Group and class of each row
[ 1.70 -0.91  0.02 -0.31 -0.58  0.51  0.66 -0.25 -0.86  0.64 -1.23 -0.64
 -3.50  0.92  0.97 -0.69  0.42  0.65 -1.75 -0.36 -0.80] -> pip > fef
[ 5.43  1.33  0.72  0.19  0.76 -0.08 -1.64 -0.05 -0.50  0.32 -1.21 -0.17
 -4.09 -0.73  1.50  0.15  0.52  1.06 -0.04  0.36 -1.57] -> pip > pes
[ 1.55  1.09  0.28  1.83  2.75 -0.66 -2.28  0.36  0.51 -1.27 -0.42  0.64
  0.32  0.24 -2.10 -0.79  0.60  0.80  0.72  0.57  0.24] -> pip > pes
[ 0.71  0.37  1.58 -0.28 -2.21  0.59 -2.57 -0.31 -1.03  0.09 -0.87 -0.04
 -1.33  0.63 -0.21 -0.12  0.59  0.46  1.08 -0.47 -0.34] -> pip > fef
[ 0.70 -0.67 -2.62  0.27 -1.63 -0.21 -1.18  0.52  0.66 -0.06  1.02  0.70
  0.99 -1.32  0.48  0.17  0.49 -0.76  0.63 -7.40  0.07] -> zuted > Zogef
[ 0.05 -1.04 -0.28  0.29 -6.29 -1.23 -0.10 -0.05  1.03 -0.13  0.76  1.24
  4.43  0.22 -1.55 -0.11  0.51  0.05  0.30  1.35 -0.22] -> zuted > Zogef
[ 4.74 -0.65  0.07 -1.85 -5.06 -1.02  0.40  0.53 -0.37  0.01 -2.32  2.32
 -8.63  0.44  2.55  1.42  2.12  0.03 -0.18 -1.32 -0.08] -> zuted > gebe
[ 0.55 -1.14 -0.33 -0.62  1.73  0.38  1.07  1.99 -0.34  0.15 -0.07  0.52
  1.98  0.90  0.52  0.88 -0.13 -0.64  2.67  1.07  1.38] -> zuted > Mebon
[ 0.81 -0.48 -0.30 -0.73 -3.67 -0.25  0.56  0.40  0.63 -0.25 -1.03  0.93
 -0.45 -1.22 -0.52  6.47  1.04  0.25  1.04 -0.60 -0.33] -> zuted > gebe
[ 0.12 -0.13 -0.56 -0.87 -4.44 -0.72  0.92 -0.34 -0.33 -0.25 -0.46  1.05
  0.12 -0.41  1.36  0.07 -2.52  1.21 -1.89  1.31 -0.05] -> zuted > gebe
[-1.56 -1.23 -0.70  0.45 -2.08 -0.19  0.68  0.35 -0.26 -0.30  1.00  1.03
  2.18 -0.78  0.60 -0.11 -0.03  0.46 -0.10  0.39  0.95] -> zuted > gebe
[ 0.52 -0.61 -0.75 -0.30 -4.09 -0.08 -0.87 -0.08 -0.18  0.76 -0.24  0.59
  0.21  0.00  0.85  1.07  0.81  0.16  0.19 -0.40  1.98] -> zuted > gebe
[ 0.68 -0.89  0.61  0.42 -3.73  0.30 -0.37  0.39 -0.18  0.23 -0.51 -0.85
 -4.16  0.53  0.33  0.65  0.12  0.14  3.16  0.54 -0.38] -> pip > zilal
[-0.59 -0.30 -0.63 -0.54 -6.57  0.81  1.42 -0.36  1.04 -0.04 -1.21  1.11
 -1.43 -0.94 -1.17  1.11  0.54 -0.16 -0.89  0.19  0.08] -> zuted > gebe
[ 2.28 -0.91 -0.36 -0.32 -2.67  0.49  1.38  0.29  0.23  0.63 -0.73  0.89
 -3.13 -0.06  1.51  0.66  0.59 -0.27  0.70  0.66  1.41] -> zuted > Mebon
[ 0.27  0.70 -0.36  1.00 -5.35  0.85 -0.60  0.46 -0.79 -1.60 -1.03 -1.36
 -4.27 -0.23  0.53  0.75 -0.25  1.28  1.33  0.32 -0.39] -> pip > zilal
[ 1.86 -1.78 -0.30  0.51 -2.28 -0.05  1.40  0.72  0.30  0.12  0.24  0.41
 -1.04 -0.07 -0.54  0.73  1.22  0.58  3.05 -0.10  2.08] -> zuted > Mebon
[ 2.56 -1.11 -1.87 -1.93 -2.68  0.42  0.55  0.80 -0.55  0.11 -0.45  1.62
  0.82 -1.24 -0.22 -0.15  0.60 -0.55 -0.35  0.05  0.50] -> zuted > Mebon
[ 0.96  0.54 -0.09  0.54 -0.17  0.64 -1.86 -0.11  0.31  0.50 -0.39 -0.76
 -2.36 -0.27  0.40  1.63  1.12  0.64 -2.06  0.20 -0.14] -> pip > pes
[ 0.23  0.50  0.16  1.10 -3.41 -1.17 -1.08  0.73  0.10  0.97 -0.10 -1.34
 -4.36  1.39 -1.30  0.46 -0.20  0.42 -0.16 -0.55  0.35] -> pip > zilal
[ 1.01 -1.88 -0.67 -0.31 -2.70  0.45  1.46  0.13 -0.10  0.45 -1.74  0.59
 -0.18 -0.92 -0.22  0.48  1.02 -1.57 -0.63  0.01 -0.08] -> zuted > gebe
